In the rows, 128 means zero.
Each row of numbers belongs to one of the things below and depends on some of the facts about them. Some rows are named. Which thing is each other row?

Facts:
beklom (ζ b) (α 248) (μ laplir lefor pizem stavi kizosu dribrel saretom romu)
beram (ζ c) (α 2)
beskim (ζ a) (α 248) (μ ribasom pabrin)
bidefles (ζ c) (α 726)
biflel (ζ b) (α 90)
bonon (ζ d) (α 529)
borun (ζ d) (π vagrur drogromal geklimem) (α 13)
bragol (ζ g) (α 90)
brare (ζ e) (α 2)
braskur (ζ a) (α 90)
brenun (ζ c) (α 90)
bretil (ζ g) (α 726)
brigrin (ζ b) (π grive braskur flason) (α 726)
brofu (ζ e) (α 529)
broska (ζ c) (π plimel dilan stogo) (α 90)
brumol (ζ a) (α 90)
brutur (ζ a) (α 2) (μ skasal brigrin zazam)
bruvinor (ζ a) (α 90)
budas (ζ c) (α 2)
budru (ζ a) (π gofin naskul kloklis ruskal filidok) (α 529)
budum (ζ a) (α 90) (μ dopluk trufo stizas stenen tredol)
bukla (ζ a) (α 529)
buzor (ζ e) (α 13)
degi (ζ a) (α 248)
dilan (ζ c) (α 726)
doklus (ζ c) (α 529)
dopluk (ζ d) (α 13)
dratrum (ζ b) (π traflun trodobren skigromim) (α 529)
dresun (ζ c) (α 529) (μ nupa flaflomel doklus pekler)
dribrel (ζ d) (π skotrin leren dresun nafam stoklak) (α 529)
drizomik (ζ a) (π bragol beram suskil flason griguk) (α 2) (μ drufle stuvu trodobren budas saretom)
drogromal (ζ a) (α 726) (μ bragol sapo flason ribasom filidok)
drufle (ζ a) (π braskur gegreluk leren) (α 13)
fegreze (ζ a) (α 90)
feplan (ζ a) (α 90) (μ bragol grerum sipos klogropli brare)
filidok (ζ e) (α 726)
flaflomel (ζ g) (α 248)
flaful (ζ g) (α 529)
flamin (ζ b) (π dopluk bragol brofu gezak) (α 90)
flason (ζ d) (α 726)
fleke (ζ a) (α 726) (μ biflel grerum novu dilan staba sabrok)
fuflel (ζ c) (π budum tegron grive zostin plustis) (α 529)
gaflam (ζ a) (α 248)
gegreluk (ζ e) (α 90)
geklimem (ζ c) (α 90)
gezak (ζ g) (α 2)
gofin (ζ d) (α 13) (μ drufle stenen pasidol setre totras steti)
gragrim (ζ d) (π zezan geklimem plustis) (α 13)
grastus (ζ c) (α 529) (μ medrezes klogropli sabrok zostin steti)
grerum (ζ a) (π gegreluk plutron filidok) (α 248)
grifludrer (ζ a) (π tegron) (α 13) (μ zutrik nufar saretom)
griguk (ζ b) (α 90) (μ zagi nupa klekli vudraze)
griskomuk (ζ c) (α 2) (μ gritel sipos skasal kliste stenen grudok zazam sabrok dribrel pasidol suklem)
gritel (ζ a) (π brofu ziso bidefles) (α 726)
grive (ζ e) (α 529) (μ vulos lera bukla murum skuva kluska)
gronek (ζ a) (α 90)
grudok (ζ f) (α 90)
gruflovan (ζ b) (α 726)
gustem (ζ d) (α 726)
gustepar (ζ e) (π sipos ziso skeduston setre totras) (α 529)
guzem (ζ c) (π gustem fleke gruflovan buzor) (α 726)
guzodon (ζ b) (π vonuk beram mitik flaful) (α 529) (μ dopluk novu tibru stebradum)
kalem (ζ b) (α 2)
kifom (ζ a) (α 13) (μ bidefles skolol)
kizosu (ζ a) (α 90)
kladregom (ζ a) (π skotrin) (α 726)
klaflok (ζ a) (α 529) (μ skesik flason)
klatrifis (ζ e) (π kizosu grudok skupla) (α 13)
klebri (ζ a) (α 2) (μ skesik kloklis trepa stigi mastak)
klekli (ζ b) (α 90)
kliste (ζ a) (α 90)
klogropli (ζ b) (π vulos lefor stebradum) (α 726)
kloklis (ζ g) (α 529)
klurum (ζ a) (π vonuk vidum) (α 2)
kluska (ζ b) (α 529)
laplir (ζ d) (α 529)
lefor (ζ a) (α 726)
lera (ζ b) (α 529)
leren (ζ g) (α 2)
mastak (ζ a) (α 90)
medrezes (ζ a) (α 90)
mesken (ζ a) (α 90) (μ drufle nimas braskur mastak)
mitik (ζ c) (α 529) (μ gruflovan visar brigrin bonon)
murum (ζ a) (π klekli grive sabrok zostin stigi dresun stotum) (α 13)
nafam (ζ a) (α 90)
naskul (ζ a) (α 90)
nimas (ζ c) (α 529)
nostenol (ζ d) (α 248) (μ degi vagrur zutrik guzem skanu retrik)
novu (ζ b) (π tegron saretom brenun) (α 529)
nufar (ζ a) (π zezan retrik suskil) (α 529)
nupa (ζ d) (α 529)
nutruk (ζ a) (π visar ruskal zostin) (α 2) (μ skesik vagrur roflugrar klekli bidefles setre)
pabrin (ζ a) (π flaflomel mastak grastus) (α 726)
papesos (ζ a) (π degi skeduston feplan) (α 248)
pasidol (ζ c) (α 529)
pekler (ζ b) (π laplir lefor) (α 726)
pizem (ζ a) (α 248)
plaze (ζ c) (α 13)
pleplo (ζ a) (α 726)
plifel (ζ b) (α 529)
plimel (ζ a) (α 248) (μ laplir roflugrar gustepar)
plokledres (ζ b) (α 90)
plustis (ζ a) (α 529)
plutron (ζ b) (α 529)
pofom (ζ b) (α 529) (μ gaflam suklem stegrar)
rete (ζ b) (π kalem skotrin kizosu) (α 726)
retrik (ζ d) (α 90)
ribasom (ζ b) (α 90)
roflugrar (ζ b) (α 726)
rogro (ζ f) (α 13)
romu (ζ c) (π brenun plutron trotasol) (α 90)
rular (ζ d) (π plokledres tebar) (α 529)
rupetol (ζ a) (α 529)
ruskal (ζ a) (α 90) (μ biflel retrik bukla geklimem dribrel ribasom)
sabrok (ζ a) (α 248)
sapo (ζ g) (α 248)
saretom (ζ b) (α 90)
setre (ζ c) (α 529)
sipos (ζ a) (α 2)
skanu (ζ c) (π sipos plimel trodobren) (α 529)
skasal (ζ a) (α 529)
skeduston (ζ b) (α 13)
skesik (ζ a) (π gaflam roflugrar rogro sabrok totras) (α 726)
skidri (ζ a) (π roflugrar trodobren stebradum gezak) (α 529) (μ sipos geklimem budas)
skigromim (ζ b) (α 2)
skolol (ζ a) (α 90)
skotrin (ζ b) (α 529)
skupla (ζ e) (α 726)
skuva (ζ a) (π lera) (α 13)
staba (ζ f) (α 248)
staflol (ζ a) (π brare bidefles nostenol) (α 90)
stavi (ζ b) (α 2)
stebradum (ζ a) (α 726)
stegrar (ζ b) (π rupetol plustis) (α 529)
steklo (ζ b) (α 529) (μ gustepar rular pabrin doklus)
stenen (ζ a) (α 726)
steti (ζ c) (π skotrin) (α 529)
stigi (ζ g) (α 248)
stizas (ζ a) (π lera) (α 90)
stogo (ζ e) (α 90)
stoklak (ζ b) (α 90) (μ lera trubo)
stotum (ζ d) (α 529) (μ zagi stizas sipos dilan staba gustepar dribrel brumol mastak)
stuvo (ζ a) (α 248) (μ degi zepem skanu pleplo bidefles)
stuvu (ζ b) (π gaflam sipos saretom zostin skolol) (α 726)
subril (ζ b) (π zezan pofom) (α 529)
suklem (ζ b) (π biflel) (α 726)
suskil (ζ d) (α 529) (μ kalem staflol retrik murum)
tebar (ζ e) (α 90) (μ skesik skotrin klogropli gronek ziso pasidol gezak flason vudraze)
tegron (ζ f) (α 90)
tibru (ζ a) (π naskul stogo) (α 529)
tonar (ζ a) (π nostenol) (α 90) (μ vonuk skesik bretil zutrik dilan buzor)
totras (ζ b) (α 726)
traflun (ζ a) (α 90) (μ kizosu bukla ziso gezak flaflomel)
tredol (ζ e) (π vulos beram beklom) (α 2)
treflok (ζ f) (π rogro plifel brenun) (α 13)
trepa (ζ c) (π fegreze skasal stenen plaze) (α 248)
trizi (ζ a) (π trubo plutron) (α 90)
trodobren (ζ e) (α 90)
trotasol (ζ e) (α 529)
trubo (ζ a) (α 726)
trufo (ζ a) (π zepem griskomuk sabrok doklus) (α 90)
trugro (ζ b) (π kliste plimel) (α 248) (μ visar klogropli doklus)
tudi (ζ d) (π kalem) (α 529)
vagrur (ζ a) (α 248)
vestin (ζ c) (α 529) (μ bretil tibru bukla brofu trizi skuva kladregom)
vidum (ζ a) (α 248) (μ sapo gritel skesik dilan grudok nafam)
visar (ζ a) (α 13)
vita (ζ a) (α 13) (μ vonuk fegreze bruvinor zostin borun)
vonuk (ζ d) (α 529)
vudraze (ζ e) (α 248)
vulos (ζ e) (α 90)
vutribrul (ζ b) (π plokledres) (α 248) (μ bruvinor buzor plaze flason tudi)
zagi (ζ b) (π gruflovan grastus) (α 2)
zazam (ζ a) (π drogromal setre doklus) (α 90)
zepem (ζ f) (α 90)
zezan (ζ c) (α 90)
ziso (ζ b) (α 13)
zostin (ζ a) (α 13)
zutrik (ζ a) (π biflel pizem klebri nimas) (α 13)

Known rows:
klebri: [142 125 127 122 125 126 127 118 123 137 126 122 132 124 126 120 119 124
 144 121 120 121 125 119 118 122 125 125 120 129 121 129 162 133 130 128
 125 131 137 122 126 100 151 130 124 127 123 120 124]
drizomik: [132 139 127 127 124 124 126 114 128 127 127 121 155 125 125 136 122 123
 172 118 122 116 128 121 135 126 120 125 118 131 124 127 152 156 122 128
 126 120 139 138 125  97 147 128 122 127 120 120 142]
mastak: [127 121 129 123 128 136 129 141 139 129 128 124 125 128 131 129 128 123
 117 144 123 117 126 118 128 120 130 124 120 130 122 126 123 125 122 126
 122 142 115 120 126 145 122 130 124 127 123 133 129]
beskim: [136 125 125 122 125 126 126 116 115 131 127 119 137 125 125 128 129 121
 147 121 119 118 125 118 122 120 127 125 118 128 121 128 160 138 126 130
 124 130 141 124 128  99 149 126 121 127 124 122 132]
brutur: [140 123 127 124 122 127 125 136 118 126 123 120 142 124 127 122 149 121
 148 122 118 122 128 120 120 118 125 124 119 127 133 129 168 137 123 128
 123 147 124 127 125  96 144 130 123 127 125 121 128]
staflol: [126 138 128 125 125 123 126 125 115 125 129 121 118 129 126 164 119 125
 116 155 122 117 143 162 136 165 126 140 154 128 120 126 119 135 150 129
 159 134 144 126 128 176 121 127 130 126 130 143 141]
gaflam: [125 119 157 120 136 127 129 217 154 127 119 198 113 182 126 106 143 136
 119 130 115 196 124 193 112 163 125 123 117 129 162 127 126 125 121 162
 120 188 106 122 122  98 134 126 123 129 179 192 124]
stebradum: [127 124 128 124 127 126 123 143 147 126 122 118 117 132 129 149 138 127
 114 164 120 117 127 144 121 148 129 132 120 129 123 125 122 123 120 127
 125 135 113 125 125 149 120 127 128 124 125 135 120]
zutrik: [125 125 126 126 128 125 144 130 129 130 128 128 127 128 128 144 117 124
 120 136 121 114 129 120 134 121 125 124 125 132 122 126 123 132 124 128
 139 135 133 123 126 146 118 129 124 127 124 133 149]
stenen: [126 124 129 125 129 134 128 148 142 128 124 122 121 129 128 129 133 124
 117 145 121 117 125 121 120 120 126 126 119 126 122 127 123 125 123 127
 122 147 112 121 125 141 119 130 126 129 128 139 130]
roflugrar: [130 123 127 126 132 132 127 111 175 131 129 120 116 128 129 114 118 140
 122 122 137 126 128 123 142 122 142 136 144 127 127 128 123 122 123 126
 126 120 106 124 133 129 127 124 126 129 124 121 122]
skotrin: [126 121 128 125 128 151 126 119 152 127 131 120 120 125 128 113 120 144
 118 116 142 121 127 117 129 121 133 124 141 127 130 137 122 123 118 125
 129 132 109 124 126 129 118 127 124 128 137 122 122]
brenun: [126 128 127 123 126 127 128 121 112 126 127 132 125 126 127 113 127 126
 119 121 125 149 125 124 120 119 126 127 118 127 128 125 123 121 127 125
 120 119 132 123 129 122 132 126 140 128 125 120 120]
dresun: [126 130 125 125 123 129 123 113 113 128 127 124 150 127 124 115 131 125
 136 118 122 143 127 120 120 121 125 125 117 126 127 128 143 125 124 129
 120 109 131 133 127 100 146 130 132 125 123 122 122]
suskil: [124 173 127 128 125 123 124 111 112 126 127 121 119 126 125 122 117 127
 140 119 121 140 128 144 126 163 125 154 132 130 115 123 120 134 153 124
 136 106 159 158 135 121 147 141 147 124 126 118 121]
trodobren: [130 120 129 134 127 128 127 145 115 125 125 143 131 129 133 119 121 123
 118 150 128 147 127 126 127 120 150 124 119 128 128 124 123 122 125 127
 122 119 133 125 130 143 119 125 136 140 120 143 119]
stogo: [126 124 127 124 126 125 127 143 108 124 126 136 131 126 126 116 122 123
 117 123 125 160 127 125 116 122 131 126 117 127 138 122 124 126 136 128
 121 124 150 132 126 121 120 129 134 129 120 129 118]

Rows to name:
No name comes twice in this set of rows, the named rows included.
[122 118 146 125 127 126 145 196 157 127 122 187 110 154 125 102 125 165
 152 115 121 182 127 185 115 156 128 123 144 127 175 124 130 139 119 158
 121 183 107 125 124  95 123 129 122 130 199 185 127]	stegrar
[130 120 128 127 123 139 124 144 160 123 125 119 126 125 129 123 159 126
 118 123 143 113 125 116 123 118 148 123 126 123 145 142 125 125 117 123
 123 154 107 122 121 104 121 127 118 129 160 125 121]	gruflovan
[126 121 127 133 123 136 124 127 157 126 128 119 142 126 126 133 164 140
 129 120 157 115 125 122 135 118 130 121 146 128 153 126 123 126 115 128
 123 141 107 128 123  99 117 125 121 130 142 128 125]	brigrin
[125 120 128 125 128 124 126 178 144 139 122 160 114 129 126 103 117 160
 180 112 116 192 128 163 116 153 122 124 121 129 166 147 171 152 120 158
 121 167 112 139 127  90 156 125 118 127 184 150 122]	pofom
[123 141 128 124 179 128 146 112 114 132 146 153 118 143 130 113 114 128
 127 129 119 151 129 130 153 133 128 125 121 131 120 127 122 126 169 139
 120 107 149 122 150 169 129 132 173 132 122 140 134]	zepem
[125 148 126 126 123 123 121 121 107 124 128 124 125 123 125 124 123 125
 120 120 121 170 130 169 125 179 126 143 122 128 139 127 122 137 181 128
 127 106 158 173 125 131 139 128 174 126 124 120 118]	grive
[123 118 130 125 127 127 137 168 156 129 125 145 112 130 128 109 116 145
 137 119 123 149 129 144 116 129 128 125 140 125 157 129 126 128 118 128
 127 166 107 125 122  98 120 126 120 129 171 155 122]	suklem
[126 160 124 125 125 125 128 110 117 139 130 125 118 128 128 112 116 123
 160 119 118 140 124 118 127 120 125 135 120 128 116 126 125 126 155 127
 123 106 166 128 150 111 154 137 141 125 124 119 122]	nostenol
[126 134 128 126 202 136 150 112 154 154 151 137 118 150 127 113 114 124
 132 123 121 133 129 122 141 130 125 132 120 132 118 126 124 123 167 150
 122 110 134 123 167 159 139 126 157 137 120 126 140]	skolol
[125 137 126 124 123 122 124 114 113 122 126 123 116 127 125 168 141 128
 116 135 138 116 141 173 133 169 122 135 163 130 132 126 120 130 144 130
 150 136 128 128 125 173 118 128 128 127 140 139 153]	murum

The same things again, as new rows of numbers:
Some things and their rows:
budru: [127 148 137 111 144 123 136 147 107 114 140 108 141 159 160 131 132 118
 134 106 124 136 121 120 129 150 106 104 117 120 125 135]
gragrim: [103 152 155 121 105 105 135 142 142 101 166 121 130 160 153 151 147 150
 106 124 114 147 126 113 112 136  86 136 110 124 138 132]
rete: [132 136 129 140 121 112 119 134 127 112 163 114 175 150 122 118 115 140
 120 118 100 147 107 108 122 145  97 104 102 118 136 121]
brofu: [101 145 125 129 152 147 150 138 121 116  87 150  75 145 135 177 147 149
 124 147 118 146 148 158 133 134 124 149 128 111 141 155]
pizem: [142 119 108 138 150 124 132 132 116 121 138 115 129 127 127 147 129 133
 132 123 102 144 130 130 135 125 118 122 125 121 145 135]
plimel: [132  98 143 118 127 121 150 123  79 151 116 123 101 100 149  71 108 103
 112 116 162 128  95 174 139  92 104 121 139  89 166 139]
broska: [130 159 144 110 159 108 135 118 113 138 124  97 161 150 130 110 143 132
 100  91 120 139 124 119 122 144  79 130 131 126 126 143]
grifludrer: [113 127 184 130 127 104 152 135  84 132 144 136  90 138 165  96 122  91
 111 144 145 122  87 155 123 116  97  97 130 111 170 132]
skigromim: [124 123 108 146 138 116 107 146 119 135 149 108 166 130 105  96 120 133
 114 113 135 142 135 131 133 119 124 129 122 112 137 143]
bretil: [114 143 122 130  86 115 135 137 126 113 162 120 117 147 145 144 138 134
 123 106 130 163 132 106 132 123 113 135 123 124 153 124]
tredol: [107 173 142 108 135 123 178 137 131 105  92 139  71 175 152 185 158 150
 122 143 119 134 119 152 122 164 112 122 110 127 130 156]
kluska: [134 126 119 145 127 118 112 143 125 129 152 107 162 136 102  99 119 137
 116 117 111 145 123 116 127 126 121 114 108 110 137 130]
grive: [ 99 147 185 132 121 167 170 123  82 130 112 178  34 127 161 133 128 143
 123 162 136 131  92 181 119 100 101 130 134  59 172 119]
grudok: [125 125 112 138 123 126 131 116 118 106 138 128 129 141 136 174 128 126
 142 127 102 150 121 125 132 131 108 125 128 133 147 133]
kifom: [127 121 153 126 131 113 168 116  85 142 136 125  79 119 143  95 111 103
 109 141 141 127  97 151 129 111 100 105 126  92 177 132]
ziso: [124 109 110 147 136 119  98 165 116 130 139 114 165 115 104  96 114 130
 117 128 136 148 146 128 129 115 123 141 118 104 147 140]
nupa: [113 142 128 112 109 121 135 125 138 128 148 115 133 137 131 124 139 164
 107 104 115 153 133 122 127 123  89 144 124 104 141 130]

Name these rows:
No name comes twice in this set of rows, the named rows included.
[119 125 117 156 141 113  92 161 117 135 148 116 157 124 112  99 118 119
 113 129 146 140 143 134 130 107 131 139 120 110 142 141]	roflugrar
[138 133 136 132 140 122 131 131 115 109 153 130 134 147 144 152 131 136
 142 132  94 145 119 120 123 140 109 108 115 105 139 124]	kladregom
[127 123 145 126  94  88 148 126 100 138 145 125 121 110 129  56  97 113
 109 140 164 125  73 163 129  82 104 119 101  76 155 135]	griguk
[128  80 134  94 129 106 141 131  83 113 114 133 100  89 144 106  86 105
 131 160 159 148 114 159 130 108  83 136 118  73 182 140]	drogromal
[151 116 174 108 125 127 141  97  80 144 132 138 135  97 138  68  91 141
 116 120 135 141  73 163 117  80  47 141 125  46 151 118]	dresun
[130 125 171 132 119 142 155 114  71 153 142 144  91 110 155  72 116 110
 122 116 146 123  77 168 133  84 102 100 137  73 160 121]	ruskal
[133  81 137 120 112 115 164  95  95 131 116 132 125 114 148 102 107 106
 110 128 125 127  74 171 133 111  78 100 135 130 170 142]	fleke
[134 142 124 127 136 100 148 146 119 110 135 112 119 149 130 150 139 126
 130 125 120 137 114 127 128 140 119 114 101 114 132 146]	klurum
[126 101 156 125 116 102 166 112  94 132 125 132 111 121 159 103 111 101
 107 133 136 123  83 165 128 116  89  95 131 131 168 145]	mesken
[121 142 132 133 126  87 122 166 131 117 142 104 155 153 110 103 133 127
 107 120 136 139 117 124 124 142 117 124  98 120 128 147]	flamin
[126 125 127 152 159 121 118 152 112 107 146 129 112 124 129 160 128 119
 135 149 116 148 145 130 124 125 129 132 120 110 151 137]	vagrur
[109 140 127 117 142 161 149 107 121 105 100 146  90 147 145 191 133 159
 135 146  90 146 135 144 128 145 103 125 131 124 148 137]	skupla
[ 94 141 124 124 149 160 139 136 111 125  84 138  87 145 140 173 150 144
 120 144 131 140 150 161 136 137 123 142 143 126 143 155]	trodobren
[115 132 119 128 108 127 138 112 138 128 152 105 132 137 128 130 135 163
 102 104 103 151 139 117 130 120  97 141 132 126 149 134]	gustem
[110 163 140 152 108 116 138 128 138 128 173 126  96 145 125 131 153 156
 106 125 120 143 130 129 122 103 115 144 118 101 138 135]	retrik

Now the same things, written a new way:
Some rows with their names:
sipos: [134 139 126 137 125 139 138 120 122 130 128 144 115 114 127 125 151 145
 107 133 117 143 130 140 163 116 129 129 135]
flamin: [128 138 121 139 149 143 125 125 139 109 131 116 115 123  99 124 107 142
 131 133 114 112 130 132 127 111 143 125 143]
ruskal: [144 131 122 119 146 149 122 159 138 141 120 114 120 127 142 132 123 129
 112 136 112 121 103 141 117  90 104  99 139]
doklus: [131 140 138 138 118 127 127 127 134 159 121 153 112 123 142 135 131 149
  96 113 130 146 123 149 161 124 132 141 132]
stegrar: [150 120  78 166 185 108 112 107 135  91 147 242 115  97  57 118 111 111
 168 160 103 138 109 138 211 125 127 117 152]
trugro: [143 134 125 133 144 170 123 143 160 104 130 101 111 127 110 139  99 136
 123 129 112 110 108 134 120  89 138 114 141]
beram: [142 139 125 130 135 117 120 157 132 158 122 140 114 129 132 127 119 143
 107 102 115 121 126 153 131 125 117 107 133]
plaze: [127 138 133 136 122 127 124 137 132 171 114 154 113 126 133 123 140 150
 102 111 132 144 130 134 154 131 128 129 126]
fuflel: [129 138 123 127 139 128 124 139 128 166 120 138 120 140 148 126 106 144
 123 133 124 120 106 142 142 120 129 138 140]
trepa: [115 140 134 136 130 131 121 129 132 179 112 153 110 126 118 121 129 151
 114 126 133 132 123 126 145 138 140 143 128]
traflun: [139 140 128 121 137 148 120 153 140 139 122 103 112 124 131 134 117 132
 102 130 109 119 113 146 123  92 117  98 144]
trufo: [119 138 129 136 127 130 130 116 131 147 126 136 123 115 123 126 125 145
 125 145 127 136 128 131 161 127 139 154 142]
stavi: [135 134 125 147 138 148 128 112 132 104 120 142 120 122 107 122 138 145
 122 124 130 138 141 119 134 122 133 140 134]
tonar: [128 142 128 122 137 141 114 140 140 149 120 105 105 128 122 135 107 132
 119 136 115 114 112 138 113  92 127 101 144]
brare: [110 139 121 127 129 170 123 109 139  98 127 127 106 107  93 130 151 130
 113 117 104 143 141 128 148 143 119 150 153]
nafam: [135 134 132 139 130 133 130 129 131 145 115 146 123 122 127 123 147 139
 129 129 126 146 129 129 151 130 120 134 138]
bukla: [125 137 119 129 129 126 126 129 127 144 113 139 132 116 112 121 137 142
 102 137 123 135 140 123 142 121 118 145 136]

Rows to name:
No name comes twice in this set of rows, the named rows included.
[144 139 127 120 136 153 124 151 135 135 127 109 103 122 138 132 130 131
 107 131 109 120 105 145 113  89 120  89 136]	plimel
[140 131 125 128 135 135 126 147 130 155 118 146 110 131 146 126 133 141
 103 121 122 129 110 148 138 111 116 122 128]	brenun
[148 135 126 121 136 143 119 149 142 135 124 110 116 131 148 136 113 130
 125 132 110 127 106 150 130  96 111 107 147]	budum
[145 132 143 137 120 134 136 164 160 160 113 163 126 111 129 142  97 192
 116 100 134 150 126 144 196 119 142 134 116]	bonon
[118 119 107 131 168 176 112 113 144  67 123 158  97 156 125 131  82 161
 120  90 131 112 117 131 112 131 142 153 130]	treflok
[124 140 125 127 134 138 122 128 131 145 120 126 115 122 118 132 119 139
 120 143 117 124 118 133 137 105 134 129 141]	papesos
[148 128 129 150 133 144 129 118 136  93 115 142 127 125 125 125 142 138
 131 117 132 150 140 121 138 122 122 135 140]	skotrin
[143 134 132 126 134 148 120 161 162 142 127 111 114 119 119 145 103 132
 124 130 112 127 102 143 137  98 121 101 146]	brutur
[119 127 123 125 136 179 135 123 131  93 123 128 115 112 106 120 168 134
 126 115 106 142 131 123 142 148 111 152 148]	filidok
[128 133 121 125 146 149 132 150 135 149 113 121 119 124 116 117 127 136
 134 149 117 115 114 125 136 117 130 126 134]	budru
[120 144 127 135 130 122 125 114 119 153 117 135 118 128 118 114 135 137
 139 135 124 129 137 128 139 134 136 132 143]	nufar
[138 136 126 124 134 132 109 154 141 154 130 139 101 135 147 145 107 135
 107 125 116 125  96 158 139  97 117 100 141]	griskomuk

